Below are the code and all the weights of a small trained network. Each question names an input and a class and asks about switching units off, where a switched-off unit gives its printed mean instead of its output.

import numpy as np


def w(rows, s, z=0):
    codes = np.array(rows[::2]) - 128.0
    scale = np.full(codes.shape[1], s)
    scale[-1] = z or s
    return codes * scale


def f(y):
    return np.maximum(y, 0)


def log_softmax(a):
    a = a - a.max(-1, keepdims=True)
    return a - np.log(np.exp(a).sum(-1, keepdims=True))


def net(x, mask):
    res = np.array(x, float).reshape(1, 8) / 4 @ E
    y = f(res @ A[0][:, :-1].T + A[0][:, -1])
    res = res + np.where(mask, y, B[0][:, -1]) @ B[0][:, :-1]
    return log_softmax(res[-1] @ U[:, :-1].T + U[:, -1])


A, B = {}, {}
E = w([
[3,200,106,177,156,172,61,157],'x0',
[131,133,127,128,132,122,124,127],'x1',
[52,25,42,49,213,34,116,133],'x2',
[103,142,111,2,17,172,68,164],'x3',
[129,127,129,127,127,131,129,127],'x4',
[128,129,127,129,122,128,128,131],'x5',
[90,208,193,49,173,140,238,108],'x6',
[132,131,129,126,135,136,121,123],'x7',
],0.0053)
A[0] = w([
[115,109,105,107,144,101,109,119,94],'n1',
[57,142,110,152,182,130,76,135,108],'n2',
[162,138,130,180,64,143,121,140,104],'n3',
[95,100,108,113,136,102,142,155,77],'n4',
[181,149,145,179,208,124,174,112,96],'n5',
[126,117,126,211,162,112,162,130,81],'n6',
[126,143,107,51,104,127,84,144,70],'n7',
[170,198,152,169,100,162,133,127,71],'n8',
[147,120,132,115,127,129,134,119,254],'n9',
[180,184,149,168,135,122,142,128,169],'n10',
[158,69,102,189,88,132,39,125,85],'n11',
[137,67,134,89,157,116,131,124,127],'n12',
[107,107,107,114,214,115,98,125,135],'n13',
[99,196,156,68,163,137,216,112,104],'n14',
[82,99,109,113,145,88,129,135,77],'n15',
[150,108,122,181,159,110,112,125,117],'n16',
[145,151,136,71,36,148,101,118,108],'n17',
[64,176,160,181,123,149,94,132,81],'n18',
[248,72,156,99,122,107,166,123,83],'n19',
],0.013,0.0078)
B[0] = w([
[140,122,164,135,98,149,151,118,162],'n1',
[135,139,33,137,110,128,148,118,219],'n2',
[143,112,165,125,68,126,133,119,193],'n3',
[142,125,160,119,109,146,133,81,159],'n4',
[35,126,148,110,171,135,123,143,209],'n5',
[73,118,151,94,174,157,134,104,186],'n6',
[56,120,152,132,184,136,154,106,177],'n7',
[152,106,176,103,69,143,148,77,203],'n8',
[81,161,97,167,72,78,95,197,254],'n9',
[120,120,148,138,60,97,118,145,222],'n10',
[222,140,177,126,214,120,115,160,217],'n11',
[127,137,148,144,62,132,127,129,186],'n12',
[129,124,176,123,60,123,129,119,214],'n13',
[236,113,155,146,188,127,94,153,234],'n14',
[137,114,171,106,95,153,136,98,174],'n15',
[85,129,154,119,160,126,124,150,181],'n16',
[33,117,146,124,177,129,137,124,220],'n17',
[138,130,20,116,121,128,151,103,196],'n18',
[152,141,6,115,142,168,153,70,221],'n19',
],0.023,0.0076)
U = w([
[135,106,205,110,25,140,150,80,86],'0',
[8,126,163,94,207,145,138,139,89],'1',
[154,178,3,124,129,164,169,80,86],'2',
[226,130,184,143,207,123,77,176,99],'3',
[97,166,124,159,95,80,108,174,249],'4',
],0.0071,0.011)

Each question gives the input, the list of numbers given to net, and the class t.
The units are the neurons (one row each of A and B). Each row of codes is followed by its name. A weight is (code - 128) times the scale printed after its matrix; where a second scale follows, it is the last column's (A, B and U).
mask holds one flag per neuron, in row order. A switched-off neuron (its flag False) gives its mean, the last column of its row in B, instead of its output. The means were averaged over made-up inputs and are rounded, as every weight is.
A unit's drop is (log p(t) with every unit on - log p(t) with that unit switched off) / (log p(t) with every unit on - log p(t) with every unit switched off).
The circuit of an input: a set's keep is (log p(t) with only the set's units on - log p(t) with every unit switched off) / (log p(t) with every unit on - log p(t) with every unit switched off). Starting from the 12 units with the biggest drops (on a tie, the unit counted first), units are removed one at a time, each time the one whose removal leaves the highest keep (on an exact tie, the one counted first), for as long as the keep stays at least 0.8.
units of the circuit, in order: the units of the circuit, biggest drop first
unit that matters most: the unit with the biggest drop
top k neurons: the k neurons with the biggest drops, biggest first
drop when u is switched off: that unit's drop, to one decimal
input [3,-4,8,8,6,-5,3,-7], class 0: unit that matters most => n15
input [4,7,-4,6,-8,2,0,-5], class 1: top 2 neurons => (n17 n7)
input [6,-3,-1,-6,5,-5,-7,5], class 3: top 4 neurons => (n11 n17 n19 n9)
input [6,0,0,-8,-8,-1,-7,-7], class 1: top 2 neurons => (n6 n16)
input [3,5,6,-8,-5,2,-8,-1], class 1: top 4 neurons => (n6 n14 n16 n5)
input [8,0,-2,-8,0,-1,-1,-1], class 1: top 2 neurons => (n5 n6)
input [-8,-5,4,-7,-2,6,-1,7], class 2: top 3 neurons => (n19 n17 n7)
input [6,-3,-4,-4,-6,-2,-6,-2], class 2: top 3 neurons => (n18 n2 n14)
input [8,-1,-4,3,2,-7,8,-4], class 2: top 2 neurons => (n18 n11)
input [5,2,7,4,0,-1,-8,-3], class 3: top 2 neurons => (n11 n8)
input [7,1,0,7,6,0,-7,4], class 1: top 4 neurons => (n17 n7 n19 n14)
input [-7,0,5,-8,6,5,3,1], class 1: top 2 neurons => (n5 n6)
input [3,-7,-7,-4,1,6,-5,0], class 0: top 2 neurons => (n8 n3)
input [5,-6,-7,-2,-2,7,-4,2], class 0: top 2 neurons => (n8 n3)
input [-4,-8,6,-6,3,2,7,3], class 3: top 3 neurons => (n14 n17 n8)
input [2,3,5,-5,-4,-5,6,-6], class 3: unit that matters most => n14
input [3,-7,4,-1,-5,4,-2,-6], class 0: units of the circuit, in order => (n13 n15)
input [7,5,-1,-1,-4,-7,-2,2], class 2: top 2 neurons => (n18 n2)
input [-2,1,-5,-8,4,-1,8,-4], class 1: drop when n5 is switched off => 5.2
input [-2,1,0,1,2,5,-8,-4], class 3: drop when n11 is switched off => 0.9
input [6,5,-4,-4,-6,5,2,2], class 2: units of the circuit, in order => (n18)
input [0,3,-3,3,-6,-3,5,1], class 3: drop when n3 is switched off => 0.0
input [7,2,-1,0,-1,-7,-5,6], class 2: drop when n18 is switched off => 0.3
